Below is a small trained network, with its code and all its weights. Each question gives an input and a class and asks what happens when units are switched off, that is, made to give their printed mean instead of their output.

import numpy as np


def w(rows, s, z=0):
    codes = np.array(rows[::2]) - 128.0
    scale = np.full(codes.shape[1], s)
    scale[-1] = z or s
    return codes * scale


def f(y):
    return np.maximum(y, 0)


def log_softmax(a):
    a = a - a.max(-1, keepdims=True)
    return a - np.log(np.exp(a).sum(-1, keepdims=True))


def net(x, mask):
    res = np.array(x, float).reshape(1, 6) / 4 @ E
    y = f(res @ A[0][:, :-1].T + A[0][:, -1])
    res = res + np.where(mask, y, B[0][:, -1]) @ B[0][:, :-1]
    return log_softmax(res[-1] @ U[:, :-1].T + U[:, -1])


A, B = {}, {}
E = w([
[129,244,79,128,94],'x0',
[180,177,233,92,115],'x1',
[127,129,129,127,129],'x2',
[111,186,142,180,253],'x3',
[99,130,167,222,78],'x4',
[239,113,97,161,135],'x5',
],0.0064)
A[0] = w([
[128,124,134,139,120,205],'N0',
[156,73,174,133,155,81],'N1',
[126,158,217,94,135,82],'N2',
[174,105,131,139,110,132],'N3',
[221,126,141,158,131,59],'N4',
[108,199,98,127,97,60],'N5',
[104,117,60,156,160,70],'N6',
[86,117,105,131,132,118],'N7',
[87,80,15,173,136,2],'N8',
[136,94,128,99,63,48],'N9',
[122,140,123,162,222,29],'N10',
[29,149,174,106,120,53],'N11',
[132,129,129,182,117,100],'N12',
[114,165,170,186,196,48],'N13',
[131,145,97,96,64,67],'N14',
[151,94,134,116,42,81],'N15',
[123,107,93,72,157,90],'N16',
[109,182,100,123,108,67],'N17',
[119,171,134,169,203,29],'N18',
[130,124,132,203,109,84],'N19',
[134,110,124,110,85,23],'N20',
[200,101,48,188,137,81],'N21',
[162,146,185,85,77,92],'N22',
[83,119,84,135,140,87],'N23',
[126,151,136,116,133,61],'N24',
[130,6,165,138,166,37],'N25',
[124,112,121,95,64,52],'N26',
[168,225,75,152,105,81],'N27',
[129,187,80,121,94,51],'N28',
[125,52,174,134,162,35],'N29',
[146,152,170,109,129,61],'N30',
[110,86,73,132,84,110],'N31',
[136,143,104,104,177,88],'N32',
[162,109,110,64,149,125],'N33',
[137,126,110,53,162,44],'N34',
[189,162,187,136,140,96],'N35',
[152,139,110,20,176,37],'N36',
[117,132,160,191,85,138],'N37',
[121,186,100,126,109,55],'N38',
[226,121,113,173,125,39],'N39',
[43,86,178,88,146,94],'N40',
[37,168,126,92,107,69],'N41',
[132,97,129,93,63,51],'N42',
[104,129,182,216,81,37],'N43',
[122,124,166,208,90,58],'N44',
[163,162,213,92,124,27],'N45',
],0.014,0.0092)
B[0] = w([
[133,194,97,168,178,254],'N0',
[178,116,170,139,176,172],'N1',
[69,105,149,209,105,185],'N2',
[129,182,143,97,105,190],'N3',
[132,172,173,95,32,177],'N4',
[183,94,176,149,154,184],'N5',
[64,139,130,199,119,182],'N6',
[107,142,128,180,115,177],'N7',
[5,64,186,234,69,196],'N8',
[91,128,142,74,172,170],'N9',
[83,128,160,30,194,174],'N10',
[167,174,153,55,32,199],'N11',
[142,107,96,104,109,165],'N12',
[66,135,140,55,197,190],'N13',
[132,123,145,111,187,179],'N14',
[74,130,159,76,182,206],'N15',
[113,82,76,116,98,177],'N16',
[165,99,171,142,147,168],'N17',
[71,120,140,55,196,177],'N18',
[144,84,77,104,96,178],'N19',
[97,153,135,88,180,134],'N20',
[128,199,184,83,28,232],'N21',
[68,134,160,198,129,189],'N22',
[83,128,145,165,93,173],'N23',
[103,105,156,124,128,130],'N24',
[237,77,178,179,211,203],'N25',
[92,132,134,74,157,167],'N26',
[215,58,181,147,186,236],'N27',
[172,72,175,134,164,176],'N28',
[178,72,188,144,172,165],'N29',
[86,135,134,179,119,142],'N30',
[69,137,142,132,166,213],'N31',
[122,121,77,92,144,163],'N32',
[141,94,44,127,116,206],'N33',
[131,69,65,89,95,156],'N34',
[54,151,160,193,99,182],'N35',
[132,29,36,88,90,186],'N36',
[136,100,37,114,131,222],'N37',
[161,77,174,131,149,162],'N38',
[163,164,158,55,35,182],'N39',
[183,179,192,88,69,220],'N40',
[182,169,170,74,54,206],'N41',
[91,135,138,74,173,171],'N42',
[130,6,42,103,103,185],'N43',
[126,34,60,104,96,179],'N44',
[47,96,169,198,103,163],'N45',
],0.034,0.0056)
U = w([
[92,126,152,61,127,109],'0',
[91,107,163,148,64,103],'1',
[184,92,174,117,108,107],'2',
[149,140,164,70,33,108],'3',
[134,75,81,92,69,101],'4',
[129,127,138,104,91,253],'5',
[165,255,49,166,138,132],'6',
[148,169,101,129,106,88],'7',
],0.0083,0.027)

Each question gives the input, the list of numbers given to net, and the class t.
The units are the neurons (one row each of A and B). Each row of codes is followed by its name. A weight is (code - 128) times the scale printed after its matrix; where a second scale follows, it is the last column's (A, B and U).
mask holds one flag per neuron, in row order. A switched-off neuron (its flag False) gives its mean, the last column of its row in B, instead of its output. The means were averaged over made-up inputs and are rounded, as every weight is.
A unit's drop is (log p(t) with every unit on - log p(t) with that unit switched off) / (log p(t) with every unit on - log p(t) with every unit switched off).
The circuit of an input: a set's keep is (log p(t) with only the set's units on - log p(t) with every unit switched off) / (log p(t) with every unit on - log p(t) with every unit switched off). Starting from the 12 units with the biggest drops (on a tie, the unit counted first), units are removed one at a time, each time the one whose removal leaves the highest keep (on an exact tie, the one counted first), for as long as the keep stays at least 0.8.
units of the circuit, in order: the units of the circuit, biggest drop first
unit that matters most: the unit with the biggest drop
k most important neurons: the k neurons with the biggest drops, biggest first
drop when u is switched off: that unit's drop, to one decimal
input [6,-3,-4,-5,1,-4], class 2: units of the circuit, in order -> (N5 N28 N17)
input [8,6,-8,-5,5,2], class 2: units of the circuit, in order -> (N27)
input [-6,-2,6,7,2,8], class 3: 3 most important neurons -> (N21 N39 N4)
input [-7,-1,-5,8,-7,6], class 0: 2 most important neurons -> (N10 N18)
input [-1,-7,8,-6,0,8], class 3: 3 most important neurons -> (N21 N39 N3)
input [-5,2,7,-7,-8,7], class 4: 2 most important neurons -> (N33 N36)
input [3,1,4,8,0,8], class 0: 3 most important neurons -> (N18 N13 N10)
input [-7,-4,0,4,-8,3], class 4: 3 most important neurons -> (N36 N33 N16)
input [-8,1,4,4,-8,4], class 2: 3 most important neurons -> (N25 N1 N29)
input [0,3,7,-8,5,8], class 0: 3 most important neurons -> (N15 N9 N42)
input [0,2,-8,-7,8,-7], class 4: 2 most important neurons -> (N43 N37)
input [-2,7,5,-3,3,-8], class 3: 2 most important neurons -> (N11 N40)
input [8,8,1,2,8,-6], class 1: 4 most important neurons -> (N2 N45 N35 N22)
input [2,8,6,1,-8,5], class 1: 4 most important neurons -> (N35 N45 N22 N2)
input [-6,-3,5,7,-3,1], class 0: units of the circuit, in order -> (N10)
input [-1,3,-3,3,4,6], class 3: units of the circuit, in order -> (N4 N39)
input [2,3,-1,2,1,2], class 6: drop when N38 is switched off -> 0.0
input [-5,-8,-3,-1,-6,-3], class 1: drop when N8 is switched off -> 0.3
input [7,2,2,-2,-3,8], class 3: drop when N4 is switched off -> 1.0
input [-4,0,2,6,-3,-7], class 3: unit that matters most -> N40
